Rows are numbered. After the first four, each row is followed by the numbers of the three nearest rows among all rows above it, by straight-line distance, nearest first.
In the rows, 100 means zero.
0: 97 55 110 96 119 102 102 71 81 84 108 92 80 108 102 118 131 108 90 122
 82 118 139 65 98 89 90 140 134 88 86 123 134
1: 114 56 142 88 111 92 114 67 100 71 62 121 107 110 120 95 98 99 96 134 94
 135 104 108 89 125 58 100 104 125 91 103 55
2: 71 87 140 91 97 92 83 67 97 46 120 96 84 110 107 104 111 108 113 99 115
 114 103 108 96 101 64 119 116 117 83 103 117
3: 99 57 155 150 81 68 83 162 104 35 86 66 132 102 72 118 88 104 121 118 83
 154 97 125 95 101 50 131 134 109 84 126 120
4: 117 88 88 99 69 82 116 94 110 123 95 112 107 91 114 89 79 85 114 96 116
 91 74 109 125 103 103 81 71 96 114 72 63 -> 1 2 0
5: 74 104 120 51 112 90 107 42 112 103 98 94 89 110 111 109 112 112 122 38
 105 56 147 63 105 119 85 127 50 123 92 75 94 -> 2 4 0
6: 99 101 67 131 125 109 102 65 95 131 99 109 79 84 119 118 107 94 74 100
 115 116 103 81 92 81 109 61 97 92 100 84 94 -> 4 0 2
7: 106 95 96 92 94 101 67 52 122 77 117 139 70 77 102 120 99 47 98 125 135
 114 79 100 115 106 124 74 148 109 100 125 81 -> 6 2 4
8: 103 103 84 116 101 92 98 35 86 87 97 85 91 91 143 120 92 82 78 87 121 83
 110 90 96 104 99 104 91 134 90 110 125 -> 6 2 0
9: 119 88 71 60 115 108 84 128 75 69 103 100 105 87 63 87 96 74 105 156 106
 99 69 110 109 101 165 98 103 113 105 104 105 -> 7 4 6
10: 96 73 111 78 84 97 115 81 95 92 107 100 86 124 85 79 99 79 125 136 103
 104 106 106 111 88 111 103 25 118 121 90 65 -> 4 1 9
11: 109 74 118 80 122 111 90 135 95 49 117 83 72 90 73 86 99 52 113 161 113
 106 96 88 92 104 121 110 101 120 86 103 99 -> 9 10 2
12: 54 52 94 25 120 84 95 60 82 57 131 76 68 129 63 71 106 67 107 129 133 95
 141 108 109 111 107 141 36 108 127 86 107 -> 10 11 2
13: 121 104 129 90 86 73 64 100 115 35 117 60 88 124 45 93 94 58 114 180 108
 100 70 99 106 119 76 122 96 137 58 105 105 -> 11 2 9
14: 123 104 59 86 121 105 120 171 102 109 122 82 114 127 89 99 94 66 95 134
 140 125 66 135 114 87 133 79 78 95 124 106 128 -> 9 11 4
15: 84 109 72 75 108 110 70 135 86 99 132 79 121 101 64 94 106 80 103 163
 115 104 81 105 99 81 124 112 70 82 117 135 140 -> 9 14 11
16: 137 111 89 120 120 123 107 132 49 116 123 77 124 132 87 92 96 145 85 166
 100 117 88 91 109 72 105 114 65 81 121 119 96 -> 15 14 9
17: 72 125 76 132 98 112 79 18 98 86 86 88 76 130 148 103 135 114 78 0 113
 77 114 104 114 86 84 83 154 113 109 109 97 -> 8 6 2
18: 134 126 67 110 114 96 110 143 113 149 109 93 99 108 145 127 82 41 115
 114 151 98 60 127 91 121 157 79 117 113 61 94 111 -> 14 4 6
19: 97 59 95 52 115 68 86 72 114 102 96 78 83 124 111 129 87 110 170 38 102
 86 93 120 109 110 96 127 138 138 78 81 100 -> 2 5 8
20: 132 121 89 67 118 89 121 48 111 154 100 107 85 104 151 108 115 90 121 61
 91 72 98 94 108 119 118 58 99 119 85 85 65 -> 4 6 8
21: 117 89 91 113 111 126 76 114 94 68 82 99 114 109 120 116 99 115 122 180
 114 138 61 125 108 108 122 94 166 97 59 108 125 -> 9 11 7
22: 91 81 128 92 118 95 109 40 123 93 87 80 69 131 108 107 99 112 98 106 128
 83 106 113 91 116 92 153 126 99 91 101 121 -> 2 0 8
23: 104 106 92 68 107 103 96 103 97 116 125 79 115 114 104 106 100 87 99 140
 126 128 84 111 88 83 75 133 47 90 112 113 98 -> 15 10 16
24: 159 112 62 118 104 92 124 96 100 132 83 103 112 89 140 104 69 86 119 159
 115 131 38 115 105 101 108 43 127 103 71 87 79 -> 18 4 21
25: 114 107 123 102 102 105 112 118 116 120 93 108 89 105 99 91 85 63 80 144
 133 99 92 118 102 104 136 79 32 128 98 100 70 -> 10 4 23
26: 100 73 94 95 105 114 85 97 107 122 84 122 93 90 128 112 96 94 109 60 86
 104 85 107 85 114 122 76 143 89 103 87 73 -> 6 4 20
27: 107 107 118 56 96 107 92 54 89 91 102 96 83 114 79 98 110 98 113 126 105
 82 98 105 107 84 98 96 30 114 102 102 62 -> 10 23 25
28: 78 138 91 117 122 81 99 104 77 128 99 116 109 90 137 115 103 84 63 108
 126 117 81 75 90 104 105 101 144 84 95 150 161 -> 6 8 0
29: 104 95 91 48 119 119 81 109 110 80 131 68 109 116 82 75 98 74 114 158
 129 127 113 96 118 99 106 131 84 104 104 97 130 -> 15 23 11
30: 81 102 120 114 114 99 97 80 135 85 89 65 96 122 144 94 96 160 130 111 97
 117 98 118 110 102 36 145 130 110 77 112 130 -> 2 22 0
31: 156 73 96 90 88 100 113 167 89 97 113 83 101 117 91 97 100 74 87 139 100
 109 94 95 115 86 156 90 99 79 108 90 67 -> 9 14 11
32: 63 131 124 47 79 84 73 34 114 82 118 101 82 124 68 95 107 86 105 79 94
 50 69 107 108 77 56 93 32 82 106 87 92 -> 27 5 10
33: 113 79 119 103 97 110 101 95 75 71 102 81 89 107 98 97 123 106 110 117
 73 122 123 90 98 124 96 144 133 127 83 106 85 -> 0 2 1
34: 107 72 128 31 126 97 104 42 113 114 102 82 76 100 82 98 83 71 112 64 116
 69 110 94 127 97 171 126 65 115 105 85 58 -> 27 5 10
35: 100 146 92 114 87 104 116 76 87 122 117 87 100 107 76 66 101 120 126 119
 93 73 94 82 100 92 64 84 20 85 88 78 76 -> 27 10 4
36: 125 67 79 119 92 99 106 84 103 100 88 109 125 114 86 90 78 118 128 85 83
 100 92 126 108 80 112 74 111 105 122 70 42 -> 4 26 10
37: 107 87 89 110 58 116 87 89 70 85 115 129 91 86 87 74 91 81 85 100 82 61
 84 82 103 117 127 76 115 97 116 109 54 -> 4 26 36
38: 73 62 91 96 118 71 91 132 104 178 83 144 95 109 172 125 96 163 125 0 127
 143 72 112 103 103 114 138 139 62 157 104 158 -> 26 28 19
39: 107 51 96 96 102 105 91 93 88 95 91 108 87 121 75 95 106 114 92 118 104
 119 106 96 112 113 114 97 110 100 102 79 71 -> 33 36 26
40: 67 98 140 82 123 94 60 9 85 84 107 125 80 99 82 86 102 119 88 130 88 104
 123 91 126 66 54 131 49 100 97 96 94 -> 27 2 32
41: 109 77 75 102 97 128 99 51 74 92 102 103 85 81 92 95 114 138 103 104 52
 90 114 94 109 85 87 101 119 99 94 70 56 -> 39 36 33
42: 124 124 106 116 87 99 122 103 111 110 129 108 118 104 78 64 92 77 100
 105 118 82 62 107 114 88 96 57 25 96 85 62 47 -> 4 35 25
43: 99 92 92 25 120 105 104 107 115 122 119 69 107 112 72 77 86 61 123 91
 122 70 93 99 115 94 163 127 31 126 102 67 73 -> 34 10 27
44: 109 131 101 130 85 106 92 117 100 102 90 116 103 63 88 98 93 89 87 61 67
 87 92 85 116 117 139 64 100 91 92 122 64 -> 37 26 4
45: 134 67 103 106 58 95 101 103 74 59 128 99 78 107 63 114 112 95 143 62 70
 67 105 111 99 94 87 85 102 112 99 88 52 -> 36 37 41
46: 63 76 104 31 131 114 76 37 102 100 105 71 83 113 62 79 109 105 100 121
 111 115 135 93 96 89 91 151 73 101 124 91 137 -> 12 29 40
47: 90 144 111 65 133 101 119 62 112 142 102 93 95 111 117 95 124 74 91 141
 124 84 92 103 100 72 121 131 28 82 106 108 123 -> 23 27 25
48: 112 78 65 84 88 114 95 106 94 102 95 118 99 82 85 96 112 78 103 111 96
 115 78 100 100 109 135 59 135 100 93 85 93 -> 26 39 9
49: 93 115 110 101 94 104 85 122 108 71 102 79 103 117 98 85 93 72 93 115
 116 96 89 99 86 110 117 92 91 115 70 90 147 -> 11 29 2
50: 90 108 100 99 94 67 89 100 105 93 110 95 106 111 83 105 104 82 109 79 93
 84 87 113 100 122 99 96 97 119 108 83 102 -> 49 4 39
51: 105 112 51 107 85 137 81 173 75 69 131 72 99 96 75 94 96 113 113 132 90
 101 82 109 124 104 109 137 26 86 101 86 95 -> 15 16 23
52: 137 140 78 99 98 84 137 66 92 122 133 86 93 111 104 92 99 58 106 118 135
 58 75 99 132 94 150 71 24 100 89 97 44 -> 42 25 4
53: 97 113 123 95 116 77 88 31 100 145 112 121 96 117 152 100 98 107 108 41
 125 91 105 112 107 100 41 88 61 103 126 96 55 -> 20 5 4
54: 108 72 94 62 93 102 133 69 94 106 113 128 90 123 100 89 102 108 94 98
 109 98 109 95 94 114 132 102 60 122 98 87 61 -> 10 39 27
55: 115 74 119 111 93 114 108 101 86 99 102 110 126 115 105 101 76 119 98
 118 94 107 104 125 113 86 105 92 87 92 129 96 61 -> 36 39 4
56: 70 95 63 0 90 68 93 200 113 120 145 69 115 115 74 93 102 110 113 109 108
 138 89 87 122 72 194 71 0 131 103 111 76 -> 43 14 15
57: 83 95 173 80 97 71 106 93 124 95 96 75 85 115 124 123 96 70 115 61 111
 92 116 104 101 113 110 105 109 119 85 117 85 -> 50 2 22
58: 150 88 89 32 84 90 124 200 104 103 155 60 114 99 82 86 93 37 140 130 138
 63 35 121 100 119 177 81 0 118 89 84 104 -> 43 14 56
59: 71 164 82 102 97 106 84 124 94 98 122 68 129 82 60 87 81 82 66 144 128
 71 105 91 87 80 101 91 35 78 116 134 160 -> 15 49 23
60: 114 98 104 80 121 89 109 79 112 120 102 114 83 93 97 100 83 86 103 115
 109 82 91 81 105 103 124 84 79 128 83 77 53 -> 54 4 25
61: 135 78 73 75 118 123 131 92 64 109 101 83 94 121 127 117 127 122 97 146
 98 120 95 104 92 121 140 132 104 125 69 88 89 -> 33 39 54
62: 122 127 98 74 72 97 121 172 76 58 150 83 109 112 40 83 74 43 92 127 129
 57 84 134 118 103 147 64 0 85 128 81 73 -> 58 42 25
63: 71 125 83 82 108 118 79 120 116 102 113 77 130 91 71 75 100 93 94 123
 115 99 88 99 114 96 113 117 21 74 119 91 106 -> 15 23 59
64: 110 89 99 83 110 106 121 54 111 128 83 119 97 94 123 95 106 96 102 102
 107 114 122 99 130 90 119 109 81 98 124 95 61 -> 54 60 4
65: 70 91 111 99 106 80 102 52 113 78 102 97 100 117 120 89 103 99 101 121
 95 107 64 118 98 95 57 105 95 90 113 84 75 -> 2 50 1
66: 91 102 122 88 97 97 102 119 117 101 86 73 86 133 115 99 96 94 128 74 132
 72 82 93 85 94 114 120 125 125 74 97 130 -> 49 57 50
67: 30 111 135 104 81 87 67 72 108 88 87 132 111 113 92 98 84 104 69 44 100
 103 129 132 114 103 49 110 85 90 103 107 106 -> 2 50 65
68: 85 87 84 113 127 103 58 63 88 61 92 106 85 89 115 102 97 100 96 142 93
 131 107 88 86 112 103 100 195 112 90 110 133 -> 21 0 33
69: 43 76 111 44 148 96 83 78 91 128 121 80 80 121 89 118 117 119 119 117
 126 111 130 91 109 79 85 168 57 94 129 121 148 -> 46 23 12
70: 95 101 82 83 104 85 109 128 120 106 116 78 78 110 80 107 105 72 84 95
 123 71 90 75 101 111 135 116 63 91 92 94 117 -> 49 50 63
71: 91 102 67 81 139 114 87 96 59 67 102 101 111 108 93 68 113 84 84 168 116
 120 120 73 96 84 132 150 117 66 85 99 155 -> 29 15 0
72: 132 59 100 59 99 95 93 82 83 83 110 85 84 105 82 111 100 118 124 114 97
 104 104 102 105 122 108 105 119 143 97 98 67 -> 39 33 54
73: 102 95 140 101 75 95 65 30 120 112 129 115 88 126 112 88 105 134 97 86
 97 102 104 107 106 96 55 96 95 98 99 70 71 -> 65 53 2
74: 118 66 49 79 92 149 80 97 50 50 117 92 123 65 47 81 122 153 142 113 36
 92 108 128 91 92 66 77 139 85 117 96 51 -> 41 45 36
75: 102 80 77 148 108 120 91 138 75 90 92 116 97 86 115 104 105 105 74 120
 67 135 103 103 87 107 89 93 200 84 91 128 163 -> 68 28 21
76: 129 93 136 109 119 91 100 131 125 93 84 105 93 109 130 96 100 41 73 161
 158 137 69 85 69 114 109 100 142 135 61 93 123 -> 49 11 21
77: 119 120 80 170 79 92 113 118 89 85 106 133 95 75 96 88 97 68 66 111 106
 94 81 75 108 86 119 62 91 70 112 129 88 -> 44 37 6
78: 54 98 89 47 141 121 58 44 106 88 112 82 109 98 108 89 130 136 84 117 101
 103 125 92 97 82 74 166 96 102 105 113 141 -> 46 69 0
79: 130 116 88 120 102 96 84 147 120 104 87 114 91 90 114 107 81 37 74 85
 155 113 72 94 104 124 179 37 134 107 93 91 90 -> 18 48 44
80: 69 78 50 44 98 92 89 79 75 128 80 163 88 60 200 97 87 88 72 129 89 146
 153 84 89 68 122 91 20 76 165 90 109 -> 64 6 54
81: 92 103 112 118 72 87 68 114 111 42 100 92 112 105 108 124 86 82 101 117
 95 107 114 111 100 108 54 116 180 104 71 137 118 -> 2 68 3
82: 105 127 78 124 83 81 135 121 115 132 109 134 89 138 133 128 97 111 107
 30 126 72 91 118 107 100 62 72 90 85 108 86 90 -> 4 50 53
83: 104 51 150 90 101 73 92 80 118 50 87 86 78 117 75 102 81 83 119 100 102
 76 105 114 98 110 77 121 121 136 90 66 44 -> 72 1 2
84: 98 80 110 115 136 109 64 102 111 101 104 101 97 103 112 97 99 104 112 86
 110 121 102 114 112 121 112 125 107 104 118 94 90 -> 39 50 26
85: 115 114 106 135 118 101 126 84 78 85 96 103 79 130 117 98 110 91 96 66
 116 80 121 97 129 112 95 110 76 110 80 105 102 -> 8 50 84
86: 146 57 96 105 81 107 108 147 60 87 101 103 95 95 22 100 103 95 89 156
 119 116 135 71 122 67 141 90 76 90 120 94 88 -> 31 39 9
87: 81 98 80 64 103 107 90 130 85 110 111 88 107 105 100 67 105 89 81 124
 125 104 94 105 93 92 125 106 41 82 103 106 134 -> 63 15 23
88: 145 109 112 99 107 91 119 79 108 109 106 92 87 105 118 91 110 81 112 117
 106 81 89 113 103 100 119 75 102 116 81 75 73 -> 60 4 20
89: 76 116 97 70 113 102 103 110 119 116 99 72 107 109 113 117 79 100 105
 138 98 131 83 134 97 95 73 128 97 107 108 115 155 -> 23 29 49
90: 69 79 94 98 113 97 99 129 95 94 88 103 97 114 103 95 112 57 66 139 131
 134 111 79 87 94 131 137 84 87 125 140 138 -> 87 15 71
91: 104 95 26 109 88 127 79 66 75 66 113 120 95 85 76 115 132 81 108 74 55
 73 91 75 116 110 131 59 157 114 97 104 88 -> 48 37 41
92: 98 100 121 65 75 107 106 134 127 108 128 74 99 110 63 75 98 94 128 108
 106 84 80 112 141 73 84 115 0 108 129 78 83 -> 10 63 27
93: 83 79 100 79 113 108 71 85 88 82 105 117 101 75 102 115 94 118 74 120 82
 115 132 75 120 75 89 120 110 109 110 93 79 -> 39 41 0
94: 116 64 118 73 126 91 112 28 85 98 109 101 91 110 88 92 82 100 92 148 110
 121 115 91 97 117 87 100 112 121 85 109 63 -> 1 72 39
95: 126 144 153 180 66 100 133 108 73 55 83 119 86 139 139 91 97 74 54 134
 117 77 103 94 84 124 60 103 100 107 50 113 115 -> 85 49 77
96: 125 88 72 160 120 111 115 30 76 112 54 133 105 82 132 101 91 131 69 103
 64 136 113 96 84 91 72 76 188 95 102 99 47 -> 41 6 26
97: 105 113 88 58 118 116 98 120 91 83 131 85 108 99 81 94 120 85 140 109
 118 73 84 102 82 105 138 124 116 127 61 98 139 -> 49 66 9
98: 115 115 92 55 125 107 106 68 90 100 117 102 112 92 99 78 138 165 135 92
 78 91 99 106 131 94 93 135 137 126 115 79 96 -> 41 72 33
99: 112 124 61 45 122 98 133 109 105 152 99 89 94 121 129 89 92 67 93 93 144
 80 79 71 104 116 172 84 64 121 99 89 111 -> 70 43 60
100: 89 41 113 105 87 96 90 200 94 69 102 90 111 96 44 107 101 85 144 151 91
 148 88 106 90 108 89 123 121 85 110 121 166 -> 3 11 15
101: 115 107 81 66 104 100 123 71 109 142 96 77 88 106 104 88 110 125 103 89
 123 75 99 102 109 88 112 83 47 87 121 78 95 -> 64 4 54
102: 86 65 88 85 93 116 95 73 88 97 123 142 89 78 75 108 113 76 75 87 110 105
 123 107 110 87 124 108 110 98 140 111 93 -> 93 39 64
103: 90 121 125 77 118 82 102 97 143 90 110 73 103 117 135 128 101 99 122 49
 132 73 100 112 93 111 75 101 102 111 85 92 106 -> 57 66 50
104: 108 157 101 98 86 128 81 80 95 64 105 85 109 105 74 95 109 118 137 114
 80 73 83 105 98 100 66 105 56 106 48 74 74 -> 35 27 50
105: 106 160 76 140 106 94 97 40 109 136 92 115 80 120 156 106 98 113 83 100
 146 101 98 104 100 106 89 74 110 109 66 98 109 -> 6 8 85
106: 75 61 133 114 88 94 101 89 130 67 86 106 98 129 118 113 107 99 112 122
 111 121 94 116 101 80 54 131 118 118 82 114 78 -> 2 65 1
107: 153 87 78 107 92 115 112 198 102 112 125 72 108 111 117 107 124 84 144
 142 148 81 79 106 91 115 129 96 113 99 90 94 120 -> 14 31 18
108: 92 118 83 82 105 91 78 117 120 90 132 111 127 103 73 106 90 54 82 136
 117 103 75 94 111 88 126 94 53 100 101 92 117 -> 63 15 87
109: 90 128 76 112 104 112 96 70 90 76 122 113 98 124 73 95 105 131 114 99 85
 96 89 89 120 83 66 80 29 95 125 112 84 -> 35 27 104
110: 84 32 102 139 90 97 121 78 101 96 87 111 81 105 112 114 113 120 93 47
 119 115 116 87 115 90 105 107 178 120 106 82 94 -> 26 39 84
111: 106 48 153 115 87 91 107 109 96 64 63 110 86 126 108 92 81 109 86 96 72
 129 126 94 113 120 70 111 138 116 84 119 75 -> 1 33 106
112: 135 102 58 101 118 92 89 21 74 98 66 132 76 101 144 87 109 72 72 132 138
 111 90 64 110 106 146 75 149 129 97 105 85 -> 7 6 8
113: 147 113 141 141 58 64 110 180 154 124 90 108 139 66 140 107 81 45 81 67
 134 102 58 109 100 127 142 39 125 94 94 95 80 -> 79 18 44
114: 82 116 118 70 109 104 101 86 104 85 117 102 78 78 72 102 87 61 87 94 119
 90 94 82 102 106 110 102 89 100 98 117 101 -> 70 50 60
115: 84 92 94 85 97 90 127 81 111 109 110 104 119 110 95 93 77 77 109 113 107
 125 106 115 123 84 103 121 54 106 119 86 74 -> 10 64 4
116: 113 76 78 91 90 96 90 166 82 85 98 95 110 102 66 89 76 58 106 195 102
 162 81 110 119 93 111 111 121 95 133 110 126 -> 100 9 15
